[-364  120  -58   17 -106 -192   -6 -319    8  -25  -97 -117 -363  184
 -214 -310 -121  203 -240   12 -269  151  -64  151  366  205   35 -223
   82 -188  -45  -23] | siku
[-327 -108    6  -55  233  -54  -94  217   -3 -194   -9  213 -134   93
 -250 -353 -115 -129 -108 -152 -542 -152 -132  104  591  351  308   85
   30  -88  -22   82] | med
[  -2 -131  -12   90  510   47  -60  544  -78 -361   78  289  -20 -135
 -115 -208 -123 -739 -157 -154 -857 -165 -104  236  762  556  527  -67
  -25  -54  117    4] | siku
[-484 -191  115  142  184    8   94  212  280 -313 -104  224  -74 -543
 -176 -177   52  152  163 -489   74  313  729   39  369  289  139  -83
 -198  -49  562 -114] | dazuv
[-222  -16  175 -516  198  -72 -120   35  105  -64   84   59   24    6
   19 -129 -107  328 -179 -186  157   40    6 -176 -281 -225 -172  476
  110  -97   48  104] | med
[ 199 -113  118  -13  -73  108   29  159  220   65 -103 -160  303 -401
  172  429  270   22  322  -91  678  316  520 -228 -177 -367 -234  254
 -129  -18  390  -10] | pove
[ -16   65  103  174  291  352   57  419   63 -244  586 -222  386 -185
 -135  266  308 -374 -233  -71 -140   49  -25  282  -11 -311  -74  258
  169 -111  195  357] | zadur
[-173 -157  112   84  193  -72  156   -5  -35 -188 -184   95 -139 -421
    9  -64   27   63  123 -133  -26  434  503  227  319  382  108 -208
 -100  -82  454 -180] | Sezal
[ 141   74  138  185  303   21  231 -100  -94 -239  231  -92 -112 -260
   89  109  179 -427 -419  357 -286  554  -50  509  306  261  168 -345
   99 -233  328 -111] | pove
[-254 -194   44  371  271  177   55  339   99 -216  150  174  123  -38
 -352  -23  472 -423  -50   81 -281   50 -124  176  831  209  397  190
  -28 -189  240  244] | Nug
[-123  100   26  277  162   76  118  -79 -132 -103  311  -12  -96  198
 -155  -58  116 -206 -310  276 -495    8 -332  440  298  202  180 -257
  142 -104  -92  118] | zadur
[ 134 -205 -259   82 -249  -87 -241  237   17   87 -488  -49  -34  235
 -144 -159 -254 -379  361 -161 -388 -446  -51 -299  698  313  283 -161
 -172  117 -254   -6] | semoz
[-206  -89 -130  -83   46  -47 -114  180   -5 -132 -294  -56 -221   29
 -221 -268 -140 -260   -2 -117 -425    8   59   58  752  399  282  -76
  -59 -162   69  -27] | dazuv
[ 170 -236  183 -198  306  -64  -26   57    5  -18 -169  144   81 -157
  198   90   96 -100   50  121  189  262   90 -103   76   99   77  244
  -71  -68  280 -107] | siku
[   9  -30  131  420  -78  -49  254 -322   37   83   91  144  -37  -95
  119  137  196  185  145  159  187  205  131  166 -169   66  -15 -368
  -12  103  119 -140] | pove
[-145  157   77   70   61   -8  109  -89   62 -145  257 -193  -97  -93
  -15   -6   31  -14 -313   77 -127  236   22  263  -10    0  -32 -207
   90 -117   82   18] | zadur
[  26 -235   14  -58  199    9  -42  123  -80  -62 -423  -66 -146  -71
  -94   21  227 -318   92  298 -122  337   30  139  891  351  319   88
  -71 -306  268  -87] | pove
[-151   50  -45  -92 -221 -242   30 -232  125   25 -159 -117 -221 -155
  121 -187 -384  404   98 -338   56  100  416 -144 -256   47 -205 -287
  -53  127   65 -192] | Sezal
[-463 -179   15 -244  -63 -238  -41 -180  111   41 -390  173 -236  -96
 -132 -270 -181  694  308 -432  273  104  490 -213   -2   97 -153  131
  -97   11  165 -104] | semoz
[ -64 -195   88 -123  257  -53  -20  157   43 -115 -194  204  -56 -224
   22  -94  -85  -22  158 -214  -76   92  276  -34  227  245  117   67
  -62  -14  225 -120] | pove
[ 217   92  -66  188 -291 -103  160 -403  -88  199 -144 -181 -139  -67
  266  172 -156  261  175  105  252  186  258  102 -441   27 -217 -505
  -62  173   19 -256] | vefum
[-307 -132  293  130  492   82  245 -108  -27 -201  238  285   59 -343
  -59   73  374  250  -63   52  244  455  233  352 -115   88   11  195
   58 -116  424   18] | zadur
[-314   64   39  231 -178   33  205 -338    4   49   26 -202 -102  -44
 -164  132  314  373  -12  129  295  420  197  237  -31 -173 -208  -85
   35 -178  173   36] | giku
[   1  158  100 -110   72    1   83 -128   25  -69  148 -235  -41 -140
   54  128  117   21 -287  141  154  402   49  145 -144 -170 -147    2
  125 -205  148   14] | pove
[-212  154 -213  412 -521  -30  112 -427   15  186 -196 -391 -224  108
 -147   55   55  317  193  106  118  158  212  142   70  -46 -182 -430
  -27   -9  -14  -64] | zadur
[ -77 -219  113  -64  209  -82   -5  -86  -50   40 -191  243  -85  183
  -20  -81  175  -44   54  330  -73   22 -287   26  473  263  298  208
   15 -133   34   -7] | med
[ 192 -249  -21  143   46  -87   44 -125 -138  124 -312  233  -72   58
  186   17  -75 -110  339  173  -71  -48  -14   19  136  348  226 -192
  -99  168  -11 -238] | dazuv
[  10    2  147 -149  276  -43   62  -38  -59  -59  287  221   29  -67
  216  -49 -247  164  -82 -190  -47  -32   27   80 -617  -28 -129   16
  121  174  -34  -72] | dazuv
[-287 -168  -60  284 -180   47  -96  128  207   72  -93   51  115  185
 -277  -70  264   33  272 -105    7 -266  -29 -176  430  -10  159  198
  -71    8  -46  244] | vefum
[  88 -181  153   20  240   52   56  210  115  -73  107  110  202 -199
  136  131  114 -160   95  -34   17   41   97  -51   -1  -12   62  181
  -24   28  244   40] | giku
[-247  -87  198 -380  540    9  -21  276  -14 -334  118  229  -53 -255
 -133 -185   14  -72 -265 -191 -175  234  112  130  293  162   79  375
   52 -233  314   40] | Nug
[-166  120  -71   50 -267  -15   61 -201   78   81   56 -215  -84  -53
   23   38 -161  398   53 -215  246  129  326   50 -425 -233 -321 -146
   18   87    5  -51] | dazuv
[-118 -152  181  -78  283  -36   68  -41   25  -32   44  272   39   23
   29  -25  155   54  -29   73    8   70 -118  -27   12   43   87  237
   26  -60  103   51] | giku
[-100  -53  128   -3  275   14  122  -63  -62 -113  164  121  -18 -109
   54   16   14   34 -119    6  -25  203   73  213 -152   75   -4   -1
   78  -14  123  -36] | dazuv
[  57 -180  109   25  159  -27   85  -62  -74   65  -50  301   51  -23
  162   49  -19   96  200  -24  133  -18   89  -29 -260  110   10    3
  -58  161   26 -120] | dazuv
[  56  -40    7  345  162   65   78  136  -18 -137  150   11    9   26
  -82  -18  164 -503 -171  191 -445  -20 -220  257  539  315  336 -222
    0  -84   40   72] | vefum
[-147 -265  161  293  213   85  204  191   88 -174   25  290  130 -492
    7   69  146   69  241 -254  175  273  578  124   54  171   77  -62
 -133  107  545  -87] | med
[ -74  -16  -50 -270 -126 -154 -181  -79   54  135  -91  -35 -102  382
    8 -220 -241  128    1  -44 -184 -304 -281 -261   31  -49   -3  156
   86   30 -315   87] | Sezal
[ 335  -19   96  -82  145  136   67   97  -92    5   38 -307  176 -226
  226  413  175 -196  -20  263  294  379  165  133 -184 -192 -157   69
  -14  -87  230  -47] | zadur
[ 178 -152   99 -140  350  314  -82  564  121 -187  222 -110  449 -187
   10  314  393 -536 -181  116   65  -37  -94  -57  195 -301  101  699
   18 -158  269  375] | vefum
[ 153 -123   66  109  -10   72   20  -19  -42  172    7   87  243  104
   86  269  199   44  215  130  323  -77  -33 -130 -239 -227 -120  227
  -15  116  -56   88] | siku
[-107   92  164  -60   15 -174  194 -412   67   29  126   22  -97 -241
  239   24 -128  531  -18 -135  375  303  336   49 -728 -133 -331 -165
   57  105  165 -200] | zadur
[ 169 -193  -36  150 -281  147   -5  203  119  205 -240 -192  364 -187
   79  480  272   23  513  -85  641   73  493 -253  -16 -396 -197  232
 -190   64  180   69] | Sezal
[ 145   15  111   91  121  159  103   87  -48  -34  292 -114  211  -63
   68  323  226 -121  -76  148  138  138  -23  166 -200 -226 -123  109
   70  -33   74  167] | semoz
[-306  114  -82  263 -193 -106   21 -140   78  -51   39  -42 -274  137
 -216 -320 -110   57  -82 -122 -406  -77  -72  130  307  215  109 -339
   69  -27 -124   14] | pove
[ -84 -201   52 -142  121  -10 -161  271  151  -30 -115   99  127   21
  -73  -83  100  -98  152 -122   30 -171  -40 -281  286  -10  123  448
  -64  -28   29  143] | vefum
[  42 -235 -105 -336  134   46 -356  523   -2  -26 -257   32  123  324
 -177 -206  -72 -462   48  -62 -429 -484 -366 -351  659  130  331  490
  -40  -76 -251  252] | Sezal
[-270  -38  154 -170  293  -94  187 -211  -53 -239  -58   24 -284 -438
   37 -122  -70  296 -194 -101  128  663  481  315  -44  205 -123 -124
  -13 -172  479 -282] | dazuv
[-273  195 -108  200 -289 -124  148 -434  -23   91   -2 -191 -304   42
  -72  -85 -136  472  -68  -78   30  217  242  203 -232    2 -254 -384
   21   15   13  -95] | siku
[ -63   16  114 -222   94 -177  119 -320  -80  -13  -24  -28 -184 -143
  164    2 -145  368  -91  -21  186  339  198  140 -355  -14 -229  -36
   65  -35  120 -138] | semoz
[-156  324   70  340 -165  137  187  -49  121 -150  602 -359  105 -181
  -96  128  142   82 -266 -186  -21  184  169  276 -372 -303 -290 -314
  132  -45   76  166] | Sezal
[ 252   49  137  145  296   91  246   68 -130 -114  425   58  147 -210
  255  230  -14 -229 -190   76 -147  136    3  274 -463  -26  -99 -190
   85  114  124  -41] | giku
[  12  176  311 -379  457   -5  120 -133 -100 -151  514  -99   35  -16
  215  129  106   -9 -619  349   89  410 -372  236 -521 -327 -222  383
  342 -250   16  121] | giku
[-529  188  183  -55  427  -21  186 -118  -66 -326  470   95 -188 -123
 -259 -202   77  202 -584 -125 -235  419   35  454  -33   85 -106   17
  213 -266  192  114] | siku
[ 260   35 -111  344  -72  -66   81    0  -13  -29  -20    8 -162    6
  108  -86 -190 -446  -16  132 -516 -126 -134  155  382  395  266 -557
  -49  108  -49 -180] | pove
[  90   47   21  233  -80  -84  122 -400  -70  202  139   80  -17  335
   90   86  102   86  -85  317   27  -63 -356   27 -290  -42  -52 -167
   71   92 -237   -3] | siku
[-314  141 -242   17 -333    1 -159   21   77   -6  -94 -392 -213  254
 -325 -246 -193   -7 -113 -169 -330 -136  -32   40  440   -5   -3  -90
   40 -128 -223  144] | dazuv
[-107  -91  -23 -122 -165 -130  -15 -179   32  176 -346  -21 -106   16
   48  -18  -82  368  330  -92  255   42  215 -191  -85  -31 -121   65
  -47   21   42  -99] | giku
[ 194  205  297 -415  662  130   45  171 -202 -271  681   15  165  -37
  226  136 -100 -323 -707  168 -231  253 -376  353 -500 -182 -164  305
  337 -171   11  145] | med
[-525  152   44   -3   10  -36   60  -12  154 -254  152  -96 -195 -200
 -271 -257  -64  246 -279 -287 -129  251  261  214  253   42  -50  -67
   62 -186  224   86] | med
[-145  -31  207 -385  475   -7  -73  122   21 -191  308  239   78   95
   -5 -160  -28 -121 -378  -34 -197  -67 -337   12  -58  -25   86  429
  210 -127  -54  169] | dazuv
[ 102  152  -19  178 -189  -83  138 -294   34   45  126 -149 -117  -36
  206   37 -229   78  -51  -25  -32   77  105  110 -397    9 -122 -499
   20  160  -59 -168] | dazuv
[ 149   49   12  413 -107   95  113 -194 -119  173  319   76  140  348
   57  151  146  -20    9  265  -78 -288 -409  146 -357 -109  -16 -164
  101  212 -337  150] | vefum
[ 325 -229   21   96  264  186 -143  594  116 -131   46   56  264   47
   48  108   85 -899   31  119 -485 -322 -249  -80  725  240  478  130
 -110  -10    8  145] | dazuv
[  91 -259  217 -151  396   27   42  107  -72  -35   41  347  160  -98
  196  105   86    3  127   38   84   33   37  -14 -160   68   79  286
   11   62  155  -14] | Sezal
[-134  -43  -52  -83  -33 -107  -76 -112   -2   89 -187    0 -151  314
 -129 -124   61  -14  -62  180 -116  -44 -274  -65  388  131  149   81
   20 -154 -154   54] | Nug
[ 106 -210  120  -30  624  263 -146  498  -48 -207  106  226  301   47
 -153  147  437 -699 -208  372 -323   78 -390  208  877  213  475  516
   34 -329  261  278] | siku
[ 131  234   82   60 -215  171  135  -70   85   49  319 -460  237 -315
  169  469  118  310  -20 -151  604  366  503   40 -889 -615 -613  -32
    6   53  227   54] | siku
[ -35  147  100  146   81  -90  220 -335  -32  -78  279   60 -178  -55
  155  -52 -138   85 -262   61 -125  195  -14  289 -361  153  -23 -443
   84   68    1 -151] | dazuv
